Each row has a hidden value; after the row comes its band, the name of the range that the value falls in. Each part has its own.
[-236   44  212 -301 -119 -156   14   90  128  127  208   64  -73 -104
   20  238 -191   65  -43  171   10   78  -52  -75   55 -140  -13  -78
  111  -11    8  157  -73 -180   15 -138  106  188  295]
Q953
[  62 -243    2  -57  -16  -30  -10  -47  -89  -91 -134  -74 -113  -44
   31 -108  118  337  -81  -27  -30  154   35 -132   45   41  -95   36
   -9 -109 -124  -85 -186    3 -150   46  -30    6 -105]
Q185
[   7  -58  272  -59  -18   -3  -38   95   54  -54   60 -181  -51   51
  112   36 -145 -105   56  -43   53 -100  -20 -115  -40   -9  -20  -36
   73  -86  -10  -54   97  -21  -59  -88  -59   57    7]
Q868
[  17  -69   24  -90  -15  -74  -62  -56  -40 -147  -18  -79  -50  -70
    4  -44   72  218  -58   77    5  203   19  -94  -21   34   37  -15
   57  -20   -9  -54 -212  -75  -52    2   28   64  -36]
Q39
[-252  262  -14 -153    4   -6  -16  140   85  260   71  572   45 -164
 -102  147   81  102  227  149 -359  312   67  -32   88 -131   64 -149
  147  -77   49  146 -365   -4   22  -45  232  277  327]
Q246
[ -38  172    7   42  -17   46  -66   27  -21   33  -43  242   93  -89
   12   -6  122  -55  253   72 -179  177   63  -45  -34  -51  148   42
   38 -153   85   19 -232   47  -20    1    2  159   17]
Q246
[ -32 -110  118  -60   56   69   -6  146  -25  101 -128   72 -102   23
   13  -76  -54   24  184  -64 -176   10  -55 -114  -43  -38 -206   42
  124 -209 -109   36   -7  158 -118  -21  -50  216  -25]
Q868
[  43 -121   68   98  255  146  -80  219  -86  -53 -362 -109  -93  119
  -38 -253  -92 -152  367    6  -91   18 -176 -101 -240   35 -330  206
  169 -329  -89  -27  187  318 -181   16 -146  303 -229]
Q185
[  -9    8  265   94   51  126   45  131    1  -15   63 -218   36  117
  191  167 -233 -391  201  104  190 -169  -60 -115  -97  -38  -46  148
  -69  -42   26  -24  210   62 -189  -67 -213 -186  -57]
Q487
[-277  144  -31 -114   46  -24   62  171   44  199    7  367   51 -145
  -79  215  -25   50  156  369  -88  286    2  -31  104 -148  -29   62
  -19 -129    4  155 -139  -56 -119  -24  116  109  271]
Q389
[-238  225   -8 -186    7  -37  -40   99   55  242   56  463  -15 -140
 -115  135   11   61  236  141 -317  296  -10  -46  -50 -123  -15  -69
  216  -41   34  220 -364   28   54  -48  172  359  259]
Q39
[  36  -31   27   17  125  100  -75   84  -80  -14 -174   58  -62   27
  -27 -162   32    2  244  -52 -205  115  -50 -101 -152   31 -137   46
  174 -146  -50   -4 -125  206  -86   22  -47  229 -130]
Q39
[ 297 -331  181   37   58   12 -130 -154 -178 -342 -140 -690 -224  188
  125 -214 -144  -86   16 -211  204 -126 -161 -197 -462  183 -221  221
  178   55  -98  -71   18  166  -70   21 -336   51 -493]
Q723
[  62 -226  143  -91  -30  -71  -37  -10  -26 -162  -52 -263 -115    1
   71  -75  -27  188 -107  -16   97   29  -16 -128   -4   39  -70   18
   26  -99  -80  -96   -2  -61 -106  -22  -55   32  -90]
Q389
[-287  -55   62 -318   33 -129    8  159   39  214  -57  136 -186  -86
 -127   96 -218  127  112  233  -95  194 -214  -76 -111 -148 -334  114
  231 -148 -104  297  -60   26  -42  -80   68  455  198]
Q953
[-117   42  211  -89   56  -35   44  115  152  -45  265  -26   11    9
   87  329  -93   68 -129  167  149  106  124 -124  178   15   79 -281
  -56  208   27 -150  -79 -222 -127  -84  182 -336  288]
Q978
[ -72  -87 -118  -69    6  -16   24  -20  -84   81 -123  232  -61 -117
  -46    9  159  322   45  113 -148  308   42  -98   47  -34  -91   74
   -9  -90  -92   49 -349   29 -138   64   38   62   25]
Q978
[  37  191   30   48 -200  -60  -59 -142   -3 -174  149   95  215 -185
  121   73  248   74  -39  140   26  197  232  -27  169  -25  511  -50
 -170  -48  183 -138 -304 -249    6   -3   28 -141   41]
Q246
[ 113 -161  196   29   80   90  -88   77  -45  -30 -168 -180 -151  134
   71 -159  -95 -110  235 -232  -98 -108  -94 -154 -244   52 -234   76
  191 -159  -90  -29   34  238  -77  -22 -160  218 -205]
Q185
[  98 -264  106  -91 -118  -41  -31  -61 -105 -108 -126 -204 -116  -38
   94 -195   37  210  -52 -101  -20   -8  -37 -118   -7   -4  -67  121
   32 -223 -105  -37  -45   21  -99   -2 -150  158 -191]
Q953
[-204   54  203 -215  -81 -106   37   95  121  115  220   67  -33  -74
   48  289 -165   18  -33  176   48   72    6  -87   76 -110   17  -83
   35   35    9  102  -73 -175  -32 -112   90   27  281]
Q868
[-218   63    4 -270  -37 -174  -32   40   85   55   82  230  -56 -178
 -101  127   36  333  -69  225 -103  349   17  -56  100  -77   22 -142
  119   -9    8   85 -307 -181   13  -57  244  216  287]
Q246
[-120   -9   49 -106  -68  -41   54   96    5  -17   18  111   72 -152
   36   38   54  179  -58  254    0  161   60  -38  264  -98  114    4
 -111 -205   -4  -41  -21 -154 -152  -29   54   -5  131]
Q953
[ 155   71  363  -15  -62  -58 -177  -15   79 -379  188 -463   48   61
  163  -56 -115 -226  -37  -73  179 -137   28  -85 -120   94  294 -156
  126   19  162 -215  123 -161   84 -127  -52   34 -101]
Q723
[ -27  157  339  106    6  106   63  158  148  -44  320  -68  169   73
  237  361 -125 -316   31   96  197 -136  196 -106  187   -8  263 -201
 -189  120  112 -212  118 -174 -152  -99    7 -493  198]
Q389
[ -76   83  169  -10  -97   67   42   62   -3  119   85   95   56  -34
  141  135  -71 -190  192   67  -44  -45    5  -77   15 -117   68   97
  -36 -112   38   72  -44   24  -95  -59 -119    3   44]
Q487
[-115  203  225  -91   27  -61 -114  115  135  -36  125  -21   19   -4
   13  132 -158 -208  176  119   19   63  -46  -61 -137  -40   83  -89
  179  -14  134   30  -18  -71   65 -125   79  214  156]
Q246
[  54  118  404  -93  -34  -73 -143   36  135 -261  290 -395    9   77
  139  104 -228 -279  -23  -30  179 -134   -2  -99 -150   62  213 -209
  179  138  151 -121  101 -171  102 -162    2   25   35]
Q723
[ -80  130  210 -115   56  -32  -75  102   84  -60  156  -79  -14   15
   15  126 -168 -153   92  108   18   59  -40  -82 -125   -3   36 -109
  182   74   72   22  -34  -59   24 -101   57  118  110]
Q723
[-110 -139  138 -258 -130 -116   33   40   30    8   71   -3  -90 -118
   48   17  -21  313 -166   80  -36   94   -4  -88  199  -83  -16  -87
   34 -116  -71    1  -82 -152  -84  -73   74  110  138]
Q487
[  95  -21   54  156  205  186  -63  132  -93  -85 -214  -41   -2   98
   24 -166   11 -153  311  -25 -108   44  -39 -105 -161   65 -123   92
   91 -166  -27 -102   16  250 -167   36 -117   73 -205]
Q39
[-145 -202 -146 -176  -16    3   94   54 -134  241 -216  348 -138 -151
  -83  -73  118  423   66   98 -288  278  -42  -94  109 -116 -278  158
   33 -247 -214  176 -289  124 -194   68    3  240   31]
Q953
[  46  149  239  156   67  110    7   61   66 -157  241 -160  146   88
  198  276  -72 -294   58  111  217  -33  152 -114   28   61  239 -127
 -136  194  127 -215    1 -113 -139  -50  -33 -471   53]
Q39
[ -39 -188   30  -64   76   64   29  107  -84  124 -189   77 -145   11
  -12  -72  -30  123  156  -19 -156   80  -77 -127  -62  -33 -300  129
   91 -188 -169   77  -74  186 -173   23  -78  176  -64]
Q868
[-146  134  -66 -106 -136 -147   29  -45   52 -105  161  239  174 -271
    8  181  244  371 -216  383   57  400  231  -11  382  -70  398 -138
 -216  -24  109 -115 -319 -382  -82   -2  226 -193  275]
Q978
[  13   43  294  -62  -14  -52  -96   46  114 -136  159 -209  -27   53
  110  104 -126 -110   19  -38   97  -41   21 -115  -74   34   93 -164
  110   59   78 -109   -5 -104   17 -112   34    6   70]
Q978
[  25  113  310  -92  -31  -47 -111   43  105 -181  235 -218   16   30
  102   81 -133 -160   -6  -22   64  -49   33  -91  -72   39  194 -207
  154   93  112 -100   -1 -135   67 -124   39   38   60]
Q723
[ -42  113  160  -28  120   75  -57  153   27  -14   43   20    2   43
    6   32 -110 -183  206   51  -99   48  -30  -85 -119    7  -23  -70
  174  -12   31    3  -21   76  -40  -55   14  124   31]
Q723

New part:
[ 135   47  -19   49  110    1  -87 -161   -3   99  -39  -58  158   83
   24   54  195    2   80   25    8  138   58  -60  -98   82   -6   36
   28  -67 -131  151  121  -88   58  -19  118   38   -7]
B
[ -16  -19  174 -347  -49  -25   46  136   80 -184  -63  138  172 -258
  -25   83 -334  121   65  -84   36 -240  -72  526 -149   84   85  158
 -173  448  -33  175  -46   50 -253  138 -366  156   55]
U
[-118  -61    6  208 -294  139 -110  428 -174    0   78  -39 -210  157
  -74  -85  -74  159 -125 -111 -108 -282  -22   52   55  255  136  -36
 -139  -81   35  237  -55 -142 -247  -63 -440   45   43]
H
[ 137  -32   38  135  150   27  -57 -170  105   -8  -47  -30   98  151
  100  133   49    1   27  -23 -133  255  112  -49 -113    1   70  -65
  135    4  -36   49   31   14   -9  -56  123   35   53]
N
[ 152  -34  -20  195  192  -28  -43 -118   10   20   23  -23  194   91
  151  161  -56   22  -11  -91  -65  131  -20 -189  -28  -14  153 -200
  105  -68   67  137   20   63  -19   92  128  -80  -51]
K
[-158  -18    2  206 -322  200  -93  394  -23   -3  124  -93 -297  213
 -178 -247  122   80 -108  -86 -180 -295   95   30   57  195   45  124
 -233 -126  -60  134  -51 -260 -270 -210 -456   58   61]
F
[ 124  -43   38  179  161   27  -49 -154   90   -1  -65  -44   92  150
  114  134   23    8   26  -14 -130  211  112  -99 -123   11   70  -98
  106  -12  -17   56   31   -1  -25  -39  111   49   32]
B
[ 142   19   -4  119  151  -42  -34 -110  -54   85  -26  -45  170    4
   82   40   50    3   73   25   31   52  -22 -140  -22   52   57  -69
   15  -28    8  156   67  -27    3  111   91  -33  -23]
K
[ 119  -12   31  163  157    4  -29 -134   34   46  -68  -61  102   75
   89   49   57   -6   68   39  -54  112   73 -135  -84   34   35  -59
   26  -15  -14   86   51  -48  -25   20   90   34   13]
F
[  15   89   76 -371  -70   17   51   96  298 -181  184  114  158 -150
 -154  -85  -43  -10   -9 -222  -93 -139    7  515  -31  -92   81  305
 -204  319  -99   45  -61  -17 -208  -26 -348    1   39]
N
[-179    4  100  148 -154   73 -112  297 -214   -5  -45  -88 -176  -10
   64  -45 -127   68   90  244    4 -286  -98   25   83  124   46   31
  117  117   83  221 -145   46 -194   90 -202   -6  219]
K
[ 148   22  -13  104  127  -32  -23 -120  -50   96   -8  -50  144   -3
   31  -41  113  -13   82   29   38   41  -22 -157   16   63   34  -15
  -27  -46  -13  145   86  -72    0   91   82  -53  -23]
K
[ 141   -4   19  119  157   16  -71 -171   84   30  -59  -41  138  146
   95  150   85    9   34  -22  -97  230  119  -45 -153   24   49  -58
   95  -22  -75   79   65  -19   21  -51  122   68   18]
N
[ 224 -196   59  -61 -161   57  174  -24  -33 -135  172  135 -153 -151
 -283 -540    0    1   -6 -194  -50    3 -184  -38  454  176  141  181
 -209  103  136   24   38 -160 -275   58 -238 -303   53]
H
[ 228 -187   83 -236 -143   75  196 -116  146 -210  169  176  -84 -165
 -346 -514   32   -6    0 -269  -86   41 -105  125  341  132  100  310
 -280  180    8  -25   70 -187 -293  -35 -253 -228   27]
F
[  28  -84   56  -27 -102   67   40   -8  -45 -135  178   31 -140 -110
 -120 -354   -5  -58   87   57  -30  -59 -236 -103  445   -2  104  191
  134  106  121   87 -108   63 -212   87  -19 -383  184]
U
[ 136   -6  -13  115  178  -29  -62 -142   -6   39  -17  -28  212   60
  125  160   -7   26   35  -38  -13  114  -19 -131  -65   19   99 -122
   94  -45   -5  168   52   40    6   84  143  -39  -41]
U
[ 134  -21   35  140  149   19  -42 -172   64   24  -65  -49   87  108
   78   63   82  -10   64   31  -85  194   94  -99  -88   28   35  -35
   82   -7  -38   63   53  -33   -9  -26  120   33   44]
B
[-125  -48  161  -44 -127   23  -91  276 -204  -74 -158   24  -23 -101
  102  161 -342  174   76  137   49 -253 -105  297 -104  202   86  -12
   67  293   44  277  -96   98 -208  146 -285  160  170]
H
[-243   71   24  225 -277  188 -178  388  -46   16  101 -153 -307  230
  -58 -132  142   24  -26  124 -174 -243   85   45   50   79   11  137
   42  -67  -48  136 -148 -102 -190 -186 -302   27  211]
N
[  -9  -14 -105  198 -272  145   14  329   45  -28  404  -27 -207  138
 -256 -443  165  -12 -197 -316 -198 -254  -59 -129  366   49  180   95
 -284 -218   87   78  -69 -230 -276 -112 -416 -287  -46]
H
[  52 -117  -55   74 -281  146   44  240   45  -94  309   51 -171   95
 -297 -402   71   64 -191 -386 -172 -191  -60  -30  296  161  180  112
 -337 -141   27  100    8 -247 -312 -122 -430 -204  -80]
K
[-131  -17   11  195 -182  107 -101  253 -168  -20  134  -82 -205   64
  -20 -175  -11   23   13  104  -55 -225 -149 -136  271   71  104   44
  125  -45   99  197 -141   23 -197   34 -146 -212  163]
K
[-306   77   71  194 -261  141 -162  505 -109   24  -14 -146 -229  121
    8  -18  -48  100   -5  152  -89 -453   69  147 -105  143    8   70
  -97   38  -29  219 -150 -104 -245  -74 -445  187  153]
U
[ 148   23   -5   94  141  -38  -26 -132  -57   92  -26  -48  159  -13
   51  -10   93   -7   94   45   48   49  -27 -145   -1   65   32  -22
   -3  -28  -12  152   85  -53    6  103  100  -43  -17]
K
[ 135   50   -7   74  127  -32  -33 -129  -49  114  -33  -62  152  -16
   24  -41  152  -17  111   69   60   27   -1 -128  -22   76   -6   26
  -43  -35  -55  153  103  -97   17   79   85  -13  -17]
U
[ -92  -39  -23  220 -245  176  -59  198  -60  -41  245  -90 -331  141
 -167 -413  186  -48  -19   33 -150 -146  -93 -224  408   50   77  167
   54 -145   64   87 -119 -100 -224 -108 -151 -312  167]
F
[ 133   39  -10  103  122  -22  -29 -120  -36  108  -22  -67  129    6
   20  -55  155  -21   97   55   37   30   10 -148  -12   69    3   16
  -48  -51  -44  137   95 -105    6   63   75  -20  -19]
U
[ 115   49  -45  117  144  -23  -66 -108   -8   87   36  -63  184   58
   67   56  113  -12   45  -16    5   51  -11 -158  -22   11   59  -49
   28  -97  -35  166   62  -28   21   59  115  -65  -48]
U
[  10  -13  -71   39 -236  150   54  186  174 -106  414    6 -178   75
 -313 -505  214  -68 -134 -295 -204 -185  -55  -60  391  -25  132  247
 -255 -125   19   14  -66 -206 -281 -148 -334 -330   -8]
F
[ 199  -81   63 -407  -81   33  138  -91  298 -262  243  220  128 -159
 -269 -241  -47    3  -57 -398 -119   67  -80  394  173  -17  157  299
 -208  268  -57    0   20  -44 -241  -40 -265 -176  -10]
N
[ 139   27  -12  162  148  -28  -19 -115  -35   98   -5  -69  126   20
   59  -37  113  -30   80   46   11   49   -2 -200   18   33   39  -46
   -5  -59   15  120   63  -62   -3   87   97  -60  -12]
K
[ -41  -52   90  -82 -265  140   22  271  123 -108   56   40 -152   36
 -239 -230    7  101  -76 -197 -156 -222  125  340  -63  202   38  229
 -383  132 -111   66   11 -270 -304 -178 -547  176   33]
B
[  63  -60  154 -436  -20  -42   79   27  114 -242    9  202  234 -299
  -59   59 -353  107   50 -179   39 -146 -152  513  -43   48  137  172
 -122  455  -20  166  -32  107 -246  165 -286   24   28]
U

Part 3:
[-176  255 -248 -232 -183  239   90  244  112  146 -302   70  217  260
  650 -207  370  184 -472 -142  -33 -314  185 -440   41  136  -91 -267
 -330  -48 -118 -373 -139 -108 -381  270  116  269  314]
Q505
[ -17  -66  -94  -96 -146  554  167  135  -45   30 -125  -63    1  211
  342 -279  238   59  -50   23  138  -48  117 -483 -242  149  -61 -247
 -197  155  -52 -247 -113 -161 -264 -255  204   17   -9]
Q323
[ 135 -113  326  189  369  342  -96 -553   28 -220  306   -4 -110  217
 -271  433 -229 -177    5 -184  -62  126 -281  605  241  -37   42 -105
  407 -284  179  289   32  369  234   44 -115   12 -372]
Q189
[ 290   75   59 -148 -110  488  140   36 -112  -73 -189   25  -42 -135
  332 -345  167   55  348  110  369   47  -27 -597  -67  204   12   65
 -203  -69  166 -164   97 -271 -147 -111  126  -91  181]
Q407
[ -82  -65   34   91  -34 -129   13 -116 -216  104  -72  150  160    4
  256  360  -69   33 -129 -374 -193   17 -206  338  226  224    0  -46
  -18   11  -34  -60   -5  245  -33  290  114  105 -108]
Q189
[  37  -50  122  193  138   17 -246 -229 -148 -373   76  -78    9  162
 -483  418 -208 -123  100 -312  -18  241 -221  635  190  120  -24 -110
  427   43   -1   53  -19  442  149  -14 -137   58 -261]
Q523
[ 146 -184  117   66  -40  -95 -139 -161   14 -318  -41   -3   -5 -222
 -199 -123 -195  142  416  -86   74   -8 -127   99  164   75  -77  -18
  -35 -287  -94 -139   38  -89  248 -102 -102   82   75]
Q171
[   5   36 -115   -5 -202  267   89  168 -375  -51 -161   95  114  223
  226  196  182  -34   35 -230   37  249  -52 -142  -55  269   76  -71
  134  426  -22 -198  -40  191 -223  -28  145   67   40]
Q407
[  55 -152  287   51  298  513  251 -218  136  100  183  -74 -360  -94
   54 -216  -89   29  260  115  227  -99   83 -325  -92 -311  -62  -25
 -129 -455  167   98  -24 -474  377   -2  111  -92  -51]
Q189
[-108 -202  107  241  140   10 -125  -97 -108 -363  101 -126   -2  111
 -526  229 -180    6   96 -284  -84   64   32  505   28    6 -101 -158
  158  -73 -105   50 -137  131  306 -135  -70   79 -265]
Q505
[-130   52 -341 -197 -369  260   19  297   82  -84 -268   41  224  343
  442 -318  322  223 -214  -98  -28 -192  180 -514  -76  149  -68 -356
 -173  150 -269 -520 -175  -85 -337  -98   33  328  344]
Q505
[ -22   33 -102  -85 -168   42  140  273 -113   76 -213   -1  -40 -209
  155 -335  -32  196  367 -105  333  -79  108 -575  -49  -52  -97   64
 -195 -122   -4 -339  -62 -503  191  177  100   32  308]
Q171
[  56  -95  135   -3   28  331  323  163 -163   51 -102  -15 -142 -298
  175 -367   82  152  383   51  287  -94  240 -581 -202  -32  -76  124
 -449 -242  100  -47  -31 -649  231  -47  241 -127  114]
Q505
[  80 -267  147  116  -17  -56   14  -85 -103 -279  -32   41  103 -257
 -115 -127 -108  191  308 -135  -36 -126   34  103   65  150  -83   19
 -302 -336  -84  -16  -22 -224  268 -139   23   44  -33]
Q323
[ 270   60   56 -150  -83  590  116  -26  -29 -109 -137   17  -52   14
  344 -314  216   29  228  142  291   40  -23 -550  -74  178   24  -42
 -137  -45  125 -156   74 -171 -207 -183   97  -36  154]
Q407
[-129   26  103  102   80  -76   53  -31 -223   31 -104  113   97    5
  198  370  103   20 -228 -301 -234   20  -16  334  165  188  -19  -37
 -142   -4  -61   38  -25  182  -43  263  153   97  -61]
Q407
[ 275 -123  327   45  201  256  -40 -344  129 -359   68   -1  -98 -197
 -118 -165  -51   74  313   95   79  -79  -46   57  149   31  -40   10
 -160 -537   74  119   96 -159  229 -156  -79    6    8]
Q407
[  81  -38  175  132  139   42 -112 -338 -144  -78   52   47   60   46
  -40  420 -184 -100  -21 -309  -62  123 -332  541  272  202   11  -37
  217  -83  110   97   58  397   26  188   -6    7 -279]
Q189
[  18 -210  450  292  491  294  -62 -460   35 -311  285 -137 -293   86
 -467  373 -114 -156   16  -48 -158  155  -46  669   73 -105  -46 -148
  167 -250   23  371   -5  232  303 -187  -16  -42 -416]
Q407
[ 264  -69  164  -18   94  288  -80 -328  151 -232   86  -11  -61  -61
  -89 -173 -208   47  345  -13  242  -66 -194  -56  180  -26  -29  -24
  109 -455  150  -40   63 -106  227  -10 -146   26   12]
Q189
[  87  -55  139  150  137  144 -110 -249 -197 -271   73    3  181  132
 -234  344 -145  -83  -32 -342  -35   55 -182  552  175  260  -12  -50
  167 -119  122  159  -26  328   67   40  -38   -2 -359]
Q323
[ -81 -240  259  148  196 -145  -35 -264  146  -88   47  -17 -137 -216
  -58   29 -132  140   52  -73 -199 -149  -11  322  171  -80 -137 -119
 -248 -432 -173   24  -14 -108  287   37   26  106  -50]
Q171
[  86 -144  358  231  381  277  -96 -510  -30 -177  255  -67 -181  130
 -300  458 -213 -198   14 -165  -73  194 -273  662  177    6    4 -109
  331 -163  134  290   42  388  186  -14  -31  -57 -442]
Q171
[ -33  159   -8   62   36 -203 -276 -172 -110  -67 -127  -25  182   74
  -79  415 -200  -65 -179 -450  -12   60 -341  609  359  275  -81  -93
  243   -6   48  -91   11  500 -103  393  -69   80 -201]
Q171
[  39   67 -180 -189 -329  -22  164  335  -95   -8 -310  182  152 -211
  423 -438  145  325  315  -82  199 -195  169 -748   36   53  -36   82
 -364 -199 -100 -430  -42 -553   82  187   63  191  581]
Q523
[-134  -26  -81   73  -75  195    6   46 -223  -65  -34   46   37  368
   71  349  110  -62 -147 -272 -134  218  -55  149    1  112   38 -219
  272  370 -128 -151 -106  331 -129   -4   73  160  -49]
Q523
[ -19 -121  106  -10  -10  476  357  -24 -190  352  -45  103 -162   31
  633   27  207  -12  -23    8    0   89  -22 -390 -148   79   47  -72
 -220  160   47  -65   13 -131 -175   -6  373  -65  -35]
Q189
[ -52  -13    3  125  -31 -192 -163 -100 -232  -93  -86   31  146   43
  -91  406 -168  -28  -23 -418  -81  138 -258  507  240  244  -34  -66
  205  107  -38  -91  -11  389   -2  218   -3   86 -168]
Q171
[ 226   -7 -173 -144 -318 -110 -182    6   31 -432 -187  156  487  -74
   30 -347 -107  305  254 -255  124 -323  -79 -139  286  301  -60   -7
 -148 -462  -52 -322  -36 -155   84   63 -239  257  285]
Q323
[  -5  -50   79  178  114  -30 -261 -247 -102 -259   69  -95   19  161
 -419  408 -283 -110   53 -359    3  190 -286  640  219  105  -52 -141
  439   25   11   -5  -30  453  131   78 -131   58 -299]
Q171
[ 253 -150   10  -73 -122  211  -68 -257  165 -331   79  171  142   75
   68 -220 -129  184  324  -68   60 -154 -146 -180  235   -7   46  -81
  111 -448  -12 -188   12 -114  221  -57 -232  251  246]
Q189
[ -75 -121  180  117  181  532  199 -155 -142    2  105   45  -83  319
  230  302  246 -102 -276  -79 -228  108   61  142  -95   82   51 -213
  -24  130  -12  154  -68  191 -133 -144  215   36 -237]
Q505
[-331   47 -238  -11 -229 -415  -81  135  -74  154 -253  158  321  133
  402  269   40  192 -428 -483 -339 -180  -64  260  279  197  -91 -224
 -119   71 -294 -364 -134  241 -167  453   63  355  150]
Q189
[ -50 -103  148  -31  115  643  305  -96   54  254   37    3 -304  173
  518  -77  268  -24 -123  158  -13   32   81 -415 -185 -100    5 -224
 -172   46  -15  -51  -30 -162 -150 -123  288   -4   -1]
Q171
[ 117 -147  262  -50  198  839  263 -310  197  181  121  -43 -380  148
  495 -190  216  -66  -30  302   76   19  -23 -426 -168  -99   10 -242
 -147 -108   84   24   47 -146 -164 -265  235  -72  -87]
Q189
[-188  -49   67  117   75  151  115    3 -200   12  -24   76   18  218
  182  359  191  -16 -279 -234 -275   79   74  228   14   99    8 -166
  -46  156 -122   20  -95  192  -74   66  176  128  -90]
Q407
[ -86   49 -175  -61 -274  175  185  324 -344   87 -263  119  116  107
  422   24  262   80    6 -196   30  118   80 -388 -102  226   28  -58
 -119  372  -95 -305  -71  -51 -226   52  228   99  201]
Q407
[ 251   32   -2 -144 -192  392  194  144 -189  -37 -233   54   63 -211
  363 -412  135  132  391   33  378  -38   30 -669  -98  244   -9  116
 -328  -95  156 -206   57 -404  -90  -72  163  -91  194]
Q505
